Each row of numbers stands for one element and depends on some of the facts below. Use the named rows to name the rest.

Facts:
barutrak {Σ=718, π=bugur}
bekal {Σ=718}
bibram {Σ=869, π=dutrotrir}
bisasku {Σ=718}
bobo {Σ=869}
bolim {Σ=869, κ=drifur, tikozak, fubrikla}
brafon {Σ=869, π=bralun}
bralun {Σ=718, π=tripan}
braskul {π=rurul}
bratu {Σ=572}
bretol {Σ=718, κ=zoklol, stokogre, trodru, flegor}
brova {Σ=869}
brudin {Σ=926}
bugur {Σ=869, π=tristivon, κ=sotrem, flova, flegor}
buplor {Σ=718}
butuk {Σ=926, π=bobo}
dakugon {Σ=926, κ=flusok, barutrak}
dalim {Σ=718}
dapim {π=plerel}
datoge {Σ=869, κ=dribral, saska}
demin {Σ=718}
draza {Σ=926, π=sudri}
drifur {π=rudaste}
drinur {Σ=718, π=dapim}
dropu {π=braskul}
duplubra {κ=zubrar, stokogre, zastom, buplor}
dustere {Σ=718, π=komak}
dutrotrir {π=plonu}
fanuni {Σ=572}
firum {Σ=718, π=klazeten}
flafer {Σ=926}
flaplafa {Σ=869}
flastas {Σ=572, π=gime}
flegor {Σ=572, π=flusok}
flestuk {Σ=869, κ=godrum}
flitrak {Σ=572, π=butuk, κ=sodrazul, plonu, fustu, ponum, fanuni}
flobel {κ=zikostum, brudin, redrul, tinas, guma}
flova {Σ=718, π=sketaflar}
flugu {Σ=572, κ=redrul, nuski, tripan}
flupi {Σ=718, π=lutel}
fotek {κ=dapim, rurul}
foto {Σ=718, κ=zikostum, plaflor, tulok, tinas}
fustu {Σ=718}
gagor {Σ=926, π=nubren}
geviflen {π=bibram, κ=mudel, tikozak, netus, zastok, demin}
geza {Σ=869, π=fustu}
godrum {Σ=572}
gole {Σ=718, π=pinoner}
gotren {κ=truvi, bibram, pozis, zastok, gole}
grafam {Σ=718, κ=pasas}
griketi {Σ=926, π=firum}
gronem {π=truvi, κ=klazeten, tripan, firum, geza, godrum}
kaplin {κ=brafon, skiram, kluzi}
keba {Σ=572}
kegim {Σ=718, π=trutram, κ=riklo, stusko, flupi, kele, sukloko}
kele {Σ=869}
kepom {Σ=718, κ=drinur, kledi, draza, pasas, geza}
klagide {Σ=869, κ=zigen, gagor}
klazeten {Σ=718, π=sifline}
klevek {Σ=869}
klimutris {Σ=718, π=zugek}
klisam {Σ=718, π=redrul, κ=pozis, brafon, zigen}
klosek {Σ=926}
klubul {Σ=718}
kluzi {Σ=869, π=ridek}
kofik {Σ=926}
komak {Σ=718, π=ninir}
kubun {Σ=869, π=guma}
letre {Σ=572, π=zigen}
lusam {Σ=718, π=stusko}
manedri {Σ=718, κ=sotrem, draza, rurul}
matiston {Σ=926, κ=flastas, duna, gagor, pizen, kofik, saska}
mitrim {Σ=926}
mudel {Σ=869}
mudon {Σ=572, κ=mudel, zuzil, skoder}
mulo {Σ=718}
netus {Σ=926}
ninir {Σ=572, π=saman}
nitran {Σ=572}
noplek {κ=sifline, klevek}
nubotar {Σ=869}
nubren {Σ=572, κ=bisasku, bekal, fustu}
papla {π=planum, κ=stiper, stusko, skebruk, griketi}
pinoner {Σ=869, π=trelu}
plaflor {Σ=869, π=sukloko}
planum {Σ=869, π=skoflepom, κ=truvi, plaflor, vafin}
plaplil {Σ=869, π=draza, κ=zaklu, bobo}
plekel {Σ=869, κ=zaklu, trelu}
plerel {Σ=718}
plimer {Σ=572}
pluska {Σ=718, π=brova, κ=brova, dribral, bobo, trodru, komak}
ponum {Σ=718}
pozis {Σ=869}
redrul {Σ=926}
regror {Σ=718}
ridek {π=sedos}
riklo {Σ=718, π=lusam}
rozel {κ=skigram, rurul, plimer, firum, tivos}
rufludom {κ=truper, dribral, draza, dropu, zaston}
rulal {Σ=572, π=grafam, κ=bibram, ragol, tulok, plonu}
saman {Σ=926, π=tuto}
sedos {Σ=926, κ=klimutris, flafer, klubul, skoder}
sifline {π=netus}
sizul {Σ=869, π=flastas}
skebruk {Σ=718, π=vofurum}
sketaflar {Σ=718, π=klisam, κ=flusok, lutel, ninir, rudaste, klosek}
skevopek {Σ=869, κ=dustere, gadunim, kledi, kofik}
skigram {Σ=869}
skoder {Σ=926, π=mudel}
sotrem {Σ=572}
stusko {Σ=926}
sudri {Σ=572}
sukloko {Σ=572}
tefa {Σ=572, κ=draza, vedil, demin, saska}
tikozak {π=rufludom}
tinas {Σ=718, π=klimutris}
tivos {Σ=572, π=zoplur}
trelu {Σ=718}
trinus {Σ=718, π=kepom}
tripan {Σ=869}
tristivon {Σ=718, π=kluzi}
trodru {Σ=869, π=regror}
trudum {Σ=926, π=plaplil}
truklemir {Σ=718, π=pluska, κ=sudri, nobakla, keba, plivu}
truper {Σ=718}
trutram {Σ=718, π=kubun, κ=nubotar, skoflepom}
truvi {π=sizul}
tulok {Σ=718}
tuplin {Σ=572, π=barutrak, κ=brova, kubun, lusam, rurul, skoder, demin}
tuto {Σ=718, π=fanuni}
vafin {Σ=926}
vako {κ=ninir, brova, braskul, zastom, bekal}
vedil {π=zuzil}
vegril {κ=klimutris, riklo, dustere, truper, bratu, plerel, vafin, geza}
vofurum {Σ=572, π=tuplin}
zaklu {Σ=869, π=flitrak}
zastok {Σ=718}
zigen {Σ=869, π=flupi}
zikostum {Σ=572}
zoklol {Σ=926, π=pozis}
zoplur {Σ=718, κ=gadunim, mulo}
zugek {Σ=869, κ=tinas, plonu, rurul, tuto, plivu, tivos}
zuzil {π=zoklol}

Some rows with their names:
sotrem: [  7   4   1  -3  30  15 -13  14  -2  10  -4 -13 -15 -40  21  -7   7  21
 -21 -17 -13   5   7  -5 -19  18  -8 -16]
guma: [  1  28  -6  -9   5   6   3 -13  -1  -8  11  -2 -18 -18  -3 -26 -17 -17
 -12 -12 -11  -3   4   3 -16  -8  11  -6]
saska: [ -3 -15  -8   9  13  18 -24  -5   1  18   2 -14 -14 -13   5  -6  15  14
 -10 -12  -4  13   6   1 -10   8  -4 -12]
lutel: [ 17  28 -10 -11  23  18   8  -7 -22  -6  -7 -24 -34  -8  -7  11 -22 -19
  -1 -14 -19 -11   2 -13 -23  -8 -19 -21]
pizen: [  4   1 -10   6  23  16 -29 -16  -6  15   5 -20 -16 -12   8  -4  -6   4
  -1  -4   2   5  -4 -11 -16  11  -8 -10]
flegor: [ 14  12 -10  -4  33  11 -10   2  -7  22  -8 -32   5 -20  21   2  12  14
 -26   0 -19  10  10   3 -34   6  -4 -16]
drifur: [  5   1  -9   6   1  29 -21   2 -10  19   2  -6   0   8  19  -8   6  11
 -16   1 -18   0   1  11 -20   6   8 -16]
plaflor: [-12   9  -4  -1  -4   4 -24 -11   4  -3  18 -20  12   8  26 -12 -21 -10
  -3   1 -11  10   2  15 -27  16  18 -14]
rufludom: [ 48   7   1   0  18   9 -31  12 -20  16  10  -3   7   7  11   2 -13  -2
   2   0  16   3 -10  -7 -16  12 -12   6]
zubrar: [ 13  -5 -11  -6   7  19  -4 -15 -17   5 -13  -9 -15 -15   9  10   7   6
 -25  -9  -8  -3  17   6 -20   6  -7 -14]
griketi: [ 10   1 -27  20  -1  31 -14   1  -3  15  14 -15 -25   1  21 -16  14  15
   8  23 -22 -10  10  -5 -20  20  16 -14]
klisam: [  6 -18   5  23  -1   3   4 -10  -7   5   0   3  12  11  -6  10 -40 -29
  -4  -7   5   6 -18  10  35  21  20  26]
geviflen: [ 30   1   4  11  -3  30 -23  22 -14  17  13  22  13   5  31   4  -3  13
 -12   1 -29  -5   0 -22  12  20  -8  -7]
kofik: [ 13  -6 -19  10   9  23 -25   3   2  15  15 -12 -32 -13   6 -32  22  23
   3   0   3   2  10  -6 -22  10   2  -6]
skiram: [  4  19  -9  13  15  14 -11  -7 -15  -2  12 -19 -24  -8  17 -15 -18   1
   2   5 -18  -7 -10  -5  -9  10   1 -23]
dribral: [ -4  -4  -9  -2  17  20 -29 -15  -1  19   3  -8 -17 -14   3  -6   8   7
 -11 -21  -9   3   3  -6  -9   8 -14 -16]
truklemir: [  8  -3   9  -2  -3   9  -3 -12 -11  10 -11   7  40  22  18  14 -41 -19
 -18  -8 -18   4 -21  17  36  18  22   7]
keba: [  4  11  -1   5   4  13   6  12  -8   4  10   5  -5 -37  13 -30   7  18
 -36  -5 -22  -9   6  11 -28  -1  14 -10]

Name these rows:
No name comes twice in this set of rows, the named rows included.
[ 30   7  -4  -1  -2  27 -23   5  -7  24   8  18  25   8  29 -11 -13   7
 -11  10  -3   8 -11 -10  -9   6  10   3]	gronem
[ 12  20 -12  31  30  12 -13  -3  -4  17   9 -23 -12 -20  13 -25  -5   7
  -2  15 -14  12  -1  -6 -36  11  15  -5]	sukloko
[ 19 -35  12   3   3  -4 -17  -4  -8   8   8   3  22  19  -2  18 -27 -10
 -23 -28  18   9 -16  25  35  14   7  18]	manedri
[-22   7  -3 -20  15   8  -4 -15  21  -1   7   0 -17 -28   9  -6   8   4
 -14 -23  -9  15  16  -7  -4  -1  -6 -12]	rurul
[ 26   0   7   1   9  14  -6   7 -19 -17   0  25 -18 -17  -1  28 -25 -13
  -4 -32  12   7   6 -19   9   8 -13  11]	bugur
[  8 -18  13   1  -9  -3   3  -9  -9  -7  17   8  21   6   0  -3 -40  -9
 -21 -14  -3   3 -14  24  44  16  22  20]	foto
[-19 -10  -2  20  18   6 -12 -15  -3   8  10 -30  -7  12 -15   8 -38 -25
  10 -13 -10   7 -24   6  23   8  17   5]	flupi
[ 52  13  -6  -8   7   5   1  16  -9 -28  18  32 -78 -44 -34 -12 -12 -18
  14 -31  24  -1  16 -52  13 -25 -24  29]	sedos
[ -4  14  -3  -4  12  21   0   3  12  18   9   6   9 -26  31 -25  10  24
 -34  -9 -33   4  10   4 -21   1   8 -18]	tivos

Now the same elements, written a new way:
Some elements and their rows:
sifline: [-11  -4  -3 -24 -11  15  -4 -16  14  -7  16  -6 -13  -1   5  13   3  16
  22 -18   2 -10  -3  41   7 -26  29  10]
flusok: [-14   6 -10 -21  -3  13  -6 -17 -10 -20  17  -7 -18   4   8  25  -8  -7
  20 -20 -12 -17   6  35   2 -10  29  16]
plaflor: [-21 -13   6 -37   5  15  -2 -11 -14  -6  23 -14 -22  -4  -2  20 -12 -33
   9 -50 -25  -9 -14  22  -8  39  29  -1]
redrul: [  3   2  29 -10  -1   6  -9  -6  38   6  13 -10   8  -3  -2  20   3 -26
  25 -28  26 -11  -6  49 -14 -36  31   5]
klimutris: [-20 -11  31 -11 -23  13  -1  -5 -24 -22   8 -16 -19   0  13   3  -4 -22
   7  -2  14 -30  11  55  -4  -2  16  10]
vofurum: [ 11   5 -38 -27 -25   8 -11  -6   4 -18  33  -6 -20   9  11  16 -11  11
   4 -33  19 -15 -26  32 -27  31  33  18]
papla: [  7  11   0  -7   2  16 -10 -19 -26 -40  22 -11 -22   6  16  23 -10  -2
  22 -18 -24 -23   3  25 -22  14  15   3]
regror: [-16 -10  32 -11 -21  10   3  -5 -22 -21   7 -13 -20   0  12   8   4 -23
   4   0  11 -30   5  52   3  -3  15   8]
bekal: [-18  -7  24  -5 -21  12   4  -7 -11 -22   6 -11 -22  -6  12   3   2 -24
   6   2  20 -29   9  49   1  -9   4  14]
zikostum: [ 14   2 -37 -29 -23   6 -10 -11  11  -8  30  -7 -21  -2   8  12  -2   8
  -1 -22  28  -6 -31  28 -32  13  34   8]
fustu: [-13  -9  33  -7 -22  12   1  -5 -22 -21   9 -13 -23  -3   7   6   2 -26
   3   6   9 -30  11  47   2  -3  10  10]
truvi: [-10  -5  -7 -29  -1  13  -6 -17 -13 -12  16  -8 -19   3   9  17  -4 -10
  16  -3 -15 -15   4  33  -9 -15  33   5]
gagor: [ 10  -1  27 -11   5   6  -9   3  22   2  13  -5   2   9  22  34  -7 -37
  22 -14 -22 -30  -5  38 -16 -10  31   4]
grafam: [-12  -2  43   2 -14  18  -7 -16 -28 -40  10 -17 -16   5  20  15   1   8
  17 -24  27 -30 -10  50 -20  10  -2  -3]
duna: [-14  -3 -22 -24  -1  10  -3 -15   0 -13  16  -6 -18   3  17  21  -4  -5
  19 -10  -4 -16  -8  37   1 -19  30   7]
brova: [-21  -5 -29 -32   2  14   3 -11  27  -5  28 -10 -22  -1   2   3  -5 -10
  21 -53 -17  -8  -4  28  14  42  14  13]
keba: [  8   1 -44 -28 -24   7  -9  -8  17 -15  34  -5 -17   4  12  11  -8  15
   5 -31  27 -14 -28  31 -29  18  32  17]
kluzi: [-21 -27   6 -38 -15  31  12 -15  44   3  28  -6  -4 -11 -11  -1   7  27
  24 -48  11  -4 -22  35  14  -2   4   2]

Rows to name:
No name comes twice in this set of rows, the named rows included.
[-21   0 -16 -31   4  12   1 -10   1 -15  28  -9 -24   4   4  22 -15 -33
  12 -50 -24 -12  -8  23  12  42  16  11]	trodru
[ -9  -4  -4 -24  -3   7  -5 -17  -4 -16  17  -6 -17  -8  15  20   3  -2
  18 -18  -3 -14  -4  29   2 -20  32   9]	plivu
[-21 -29   6 -38  -2  26   8 -12  29   4  27  -6 -14   2   2   5   0   8
  23 -48 -22 -13 -14  24   6  23  11   1]	pozis
[ -5  10 -24 -16   5  20  -4 -18  19 -26  31 -11 -24  -3  -1  11  -4  -9
  24 -56 -17  -7 -15  19  -3  40  -4   7]	plekel
[-11  13  32  -7  -2  17 -12 -21 -33 -45  24 -13 -10   2   9  43 -24  12
  24 -51   7 -24 -11  27 -27   2   5   9]	gronem
[ 19  14   8   9  -1  12  -3 -10  -4 -42   8 -17 -28   6  17   1   9 -14
   9  21  19 -20   2  47  11  35  -4   3]	pluska
[-21   2  23 -30   3  26  -8 -18 -19 -27  32 -12 -14  -5   4  24 -19   8
  25 -55  -3 -15 -25  21 -23  34  -5   4]	flestuk
[ -6   4  19  -8   3   6  -9  -5  32   4  14  -6   8   7  17  26  -6 -33
  24 -23  10 -24 -13  49 -15 -27  30   4]	kofik
[-12  -5  -3 -26 -11  14  -4 -16  12  -5  17  -7 -14  -6   3  15   5  15
  20 -14  11  -7  -4  39   4 -30  31   6]	guma
[-21 -19   2 -36   4  18   1 -12   1  -3  24 -10 -21  -1   1  12  -7 -25
  16 -51 -24 -13 -11  22  -1  38  24   2]	bibram
[-16 -30  18 -37   2  25   8  -9  10  -3  29  -4 -16   7  10  19  -7 -17
  18 -52 -29 -23 -15  23   2  38  12   2]	zigen
[  4  14 -24  -9   6  22  -4 -17  20 -27  33 -13 -27   2  -6  13  -5 -15
  22 -55 -19  -4 -12  21   7  45  -3   9]	plaplil

The same elements again, as new rows of numbers:
Some elements and their rows:
braskul: [ 22 -11   4  13  -3 -20   1  13 -13   8   3  27  -8   7 -20 -13 -22   8
 -11  -2  31  21 -16  -7   3  -4   6   0   7  26 -24   0  27   4  -4 -25
  12  31   2 -21   9  -3  14  -9  -6  12  31  30  -3  13 -17]
flastas: [ 24 -11  10  12   3 -18  -4  21 -19   4   7  25 -11   5 -24  -7 -17   8
 -23  -5  30  27 -21 -13   6   6  -1   9  12  19 -21 -10  28   0  -3 -20
  10  29   4 -27   9  -6   5  -6  -1   8  28  26  -1  23  -4]
sedos: [ 30  -3  17  19  -7 -24 -13  10  -7  -6 -14   3 -26  13 -34   1 -17  16
 -25 -10   6  -5 -21 -29  14 -13  33   6 -13   6 -22 -15  34  23  -2 -17
   2   1  25 -31   3  -1  24 -12  -4 -18  -2   5   9  -8 -17]
regror: [ 12   6  17  17   0 -12   5  12 -29   0  10  33   3   5 -17 -20 -16   8
 -18   9  29  29 -34 -13   4  15   3  24  11  24 -30  -5  37  22   2 -23
  18  25 -11 -26 -12  10  -2  -5  12  -1  16  49 -11  17   1]
bralun: [ 13   6  18  17   0 -13   5  12 -30   1  11  32   0   5 -17 -22 -15   8
 -18  11  27  31 -33 -14   5  14   5  25  12  25 -31  -6  37  22   2 -24
  20  26 -10 -26 -12   9  -2  -6  12  -3  17  48 -11  18   3]
ponum: [ 13   8  18  14   0 -13   9  13 -29   1  13  30   2   5 -17 -17 -14   6
 -21   8  21  30 -35 -16   4  13   2  26  11  23 -30  -9  35  21   0 -22
  16  23  -7 -25 -13  10  -2  -4   9  -2  14  46 -10  18   1]
geza: [ 39 -24   5  18  -7 -25 -16  12 -10  15   7  31   1 -10 -18   3 -25  16
 -14  -9  35  41  -5   5   1 -21  -4 -13  15  24 -10   5  22 -36 -10 -21
  11  46  14 -35  21 -18   4  -3 -30  13  59  14  -4  17 -28]
truper: [ 13   7  18  13   0 -11   2  14 -33  -3   7  32   1   3 -14 -16 -15   7
 -23   9  21  34 -33 -13   8  17   5  26  11  21 -27  -4  36  15   0 -21
  18  21  -9 -30 -13   7  -4  -3  10  -4  18  45  -9  21   4]
komak: [  9   9  16  12   0 -13   5  13 -28  -2   9  33  -2   7 -14 -20 -17   6
 -15   9  26  26 -35 -12   4  15   2  24  10  24 -31   1  36  20   3 -25
  22  23  -8 -24 -11  10   4  -3  12  -1  16  48 -10  17   3]
zoplur: [ 29  14  34  20   2 -12  -7  -6 -41  -9  -4  24  11   3 -29 -13 -17  17
 -33  -5  17  17 -28 -18   9  22   9  27  -7   6 -33  -7  31  19  11  -2
  24  17   2 -42 -16  14  -5  -6  19 -15   5  40 -16  -2   6]
duna: [ 22 -15   4  12  -1 -18   0  15 -16   5   2  24  -7   7 -21  -9 -20   8
 -19   0  30  26 -14  -6   7  -2   6   1  12  24 -20  -5  26   2  -6 -22
   9  29   1 -23   9  -5  12  -7  -7  10  28  28  -3  15 -13]
dakugon: [ 31   6  17  19   0 -21  -5  -3 -11   1 -13  10  -6  11 -27  -5 -24  12
 -30 -11   3 -11 -16 -16   8 -12  22  -2 -21  13 -30  -6  31  15  -1  -4
   8  11  13 -26   3   0  27 -17 -11  -3  11  13  -3  -9 -18]
trinus: [ 11  10  15  11  -1 -10   9  10 -25  -1  12  31   4   1 -14 -16 -14   5
 -23  10  19  32 -32  -9   5  10   1  24  14  26 -30  -5  35  17  -2 -22
  15  22 -12 -24 -14  10   1  -3   2  -2  14  50 -10  17  -1]
trutram: [ 27  16  31  20   4 -13  -3  -6 -37  -8   1  26   9   7 -32 -15 -18  16
 -29  -4  17  13 -29 -17   4  20   7  26  -8   6 -36  -7  30  21  13  -6
  24  17   4 -40 -18  16   0  -6  17 -15   1  39 -16  -4   6]
dribral: [ 19 -12   1   6   2 -17 -10  17 -15  -2  -3  27 -13  12 -18  -9 -26   1
 -14   1  28  24 -14   0   6   2   7   0  10  23 -18   9  24  -6  -3 -27
  15  23   2 -24  11  -7  21  -8  -5   5  28  26   1  22  -9]
truvi: [ 25 -16   7  18  -2 -18   3  12 -17  10   3  21  -2   4 -26 -12 -17  13
 -20   0  35  24 -12  -9   5  -4   5   2  13  24 -23 -10  28   9  -6 -20
  11  33   1 -24   9  -3  11  -9  -4  13  27  32  -8  10 -16]
planum: [ 53 -23  20  30   6 -27 -17  -5 -17  11   5  19   6   0 -45   4 -22  30
 -30 -24  41  15  -2  -5   0 -13  -6 -12  -1   2 -25 -11  13 -16   7   0
  18  45  30 -47  20  -9   8  -6 -13   3  33   4 -13 -12 -24]
pasas: [ 29 -15   8  15  -8 -18  -5  17 -22   5  -4  26  -2  -1 -15  -8 -22   9
 -21  -2  22  35 -13 -10   9  -2  13   7   7  24 -13  -1  29  -9 -11 -19
   8  28  -1 -29   5  -8   1  -9  -9  10  41  27  -4  19 -16]

Name these rows:
No name comes twice in this set of rows, the named rows included.
[ 33 -14   0   5   0 -30  -7  12   2  10  14  34 -11   2 -15  -2 -25  12
   0 -12  32  19 -12   9  -7 -21 -16 -21   9  24 -18  14  17 -28  -3 -27
  15  48  24 -21  26 -14  24   4 -32  13  49  12  -2  13 -29]	zaklu
[ 33 -30   2  17  -4 -29 -15  23  -8   8  15  19 -24   6 -28   5 -17  20
 -10 -11  45  32 -12 -11   9 -18  -5  -8  19  13 -13  -8  22 -18  -2 -28
  12  43  25 -33  24 -20   6   7 -17   2  39   4   7  14 -17]	kluzi
[ 31  18  28  17   1 -12   3  -7 -30  -6   5  25  14   4 -30 -11 -18  14
 -32  -2  11  16 -30 -14   2  12   3  25  -6  11 -37 -11  26  18  10  -7
  14  13   3 -38 -22  20  -3  -7   8 -16  -2  38 -13  -6   2]	truklemir
[ 41  -2  23  22   3 -21  -1  -6 -18   5   3  22   5   9 -39  -9 -22  23
 -22 -15  27   8 -17 -15  -2   0   4   6 -10   7 -33 -10  20   8   8  -8
  12  27  18 -37  -2   7   5 -11   2  -6  12  21  -9 -12 -11]	flitrak
[ 29 -12   9  16  -3 -20   8  19 -12  12   9  24  -9   9 -27  -8 -15   9
 -21  -9  27  23 -19 -17   1  -2   5   6   7  21 -20 -17  25   5  -5 -21
  -1  30   5 -21   6  -1   1 -12  -7  12  25  24   1  15 -11]	plonu
[  6   2  12  13   3  -9  -1  14 -30  -3  10  31  -2   8 -24 -15 -19   3
 -24  13  27  31 -32  -8   6  18   4  25  15  21 -31  -6  33  21   5 -27
  18  18 -13 -31 -12  11   3  -8  14  -9   8  45  -5  17  10]	demin
[ 31 -29  -1  20   4 -26 -15  14  -7  14  14  30 -10   4 -33  -2 -25  16
 -12  -8  53  28  -7   6  -2 -14 -10 -17  17  20 -20   0  18 -17   0 -28
  16  50  16 -32  26 -15  17  -6 -17  12  42  13  -2  12 -21]	mudel
[ 41  -6   8  28  -5 -16  -7  -1 -11  16   0  32   4  20 -48  -1 -34  12
 -20  -8  21  20 -13  -9  -9  -6  22   6 -14  12 -33  -9  11   2   5 -29
  -8  14  11 -42 -11  15  -2 -28  -1 -23   8   7   4 -15  -9]	fotek
[ 24 -12   4  15  -5 -18  -4  15 -15  10   8  32  -5   7 -24  -8 -24   8
 -15   1  29  31 -19  -6   1  -2   7   7   9  25 -22  -2  24  -2  -4 -30
   8  30   0 -28   0  -1   3 -10  -4   1  30  26   0  15 -10]	sotrem
[ 30 -14  10  19   6 -10 -36   2 -30 -12 -14  23   0  12 -46   3 -35   8
 -36  -4  26  23  -9   4  10  14  14  10  -1   4 -27   3  13 -10  12 -14
  17   7   4 -53   0   1  11 -17  12 -22  12  13   2   0   5]	tefa
[  9   4  17  15   3 -10   5  13 -31  -2  12  26   1   5 -23 -17 -12   7
 -26   9  27  28 -33 -13   8  15   0  26  15  19 -31 -13  34  25   2 -20
  18  23 -10 -26 -11   9   0  -3  13  -3   8  48  -9  16   5]	zastok
[ 11   9  20   9   5 -16  10  16 -32   0   8  33  -4  10 -14 -20 -13   4
 -18   5  16  25 -38 -19  -1  16   2  26   4  20 -27  -4  35  18   4 -23
  19  26  -1 -21 -10   8   1   1  12  -4  15  42 -13  22   3]	trelu
[ 45  -4  14  27  -8 -17  -3  -2 -11  16   0  31   6  16 -46  -1 -31  16
 -22 -10  19  20 -14 -13  -9  -7  23   6 -16  13 -31 -11  13   0   3 -25
  -9  16  12 -41 -13  14  -5 -26  -2 -19  13   8   2 -15 -12]	rozel
[ 34 -10  13  16   2 -15 -30   2 -28 -11 -19  25   0  11 -35  -3 -36  10
 -27  -8  23  17  -6   0   9  10  21   5  -8   7 -22  10  19 -10   9 -13
  17  10   9 -47   2  -1  14 -19   6 -14  21  17  -1   0  -5]	rufludom

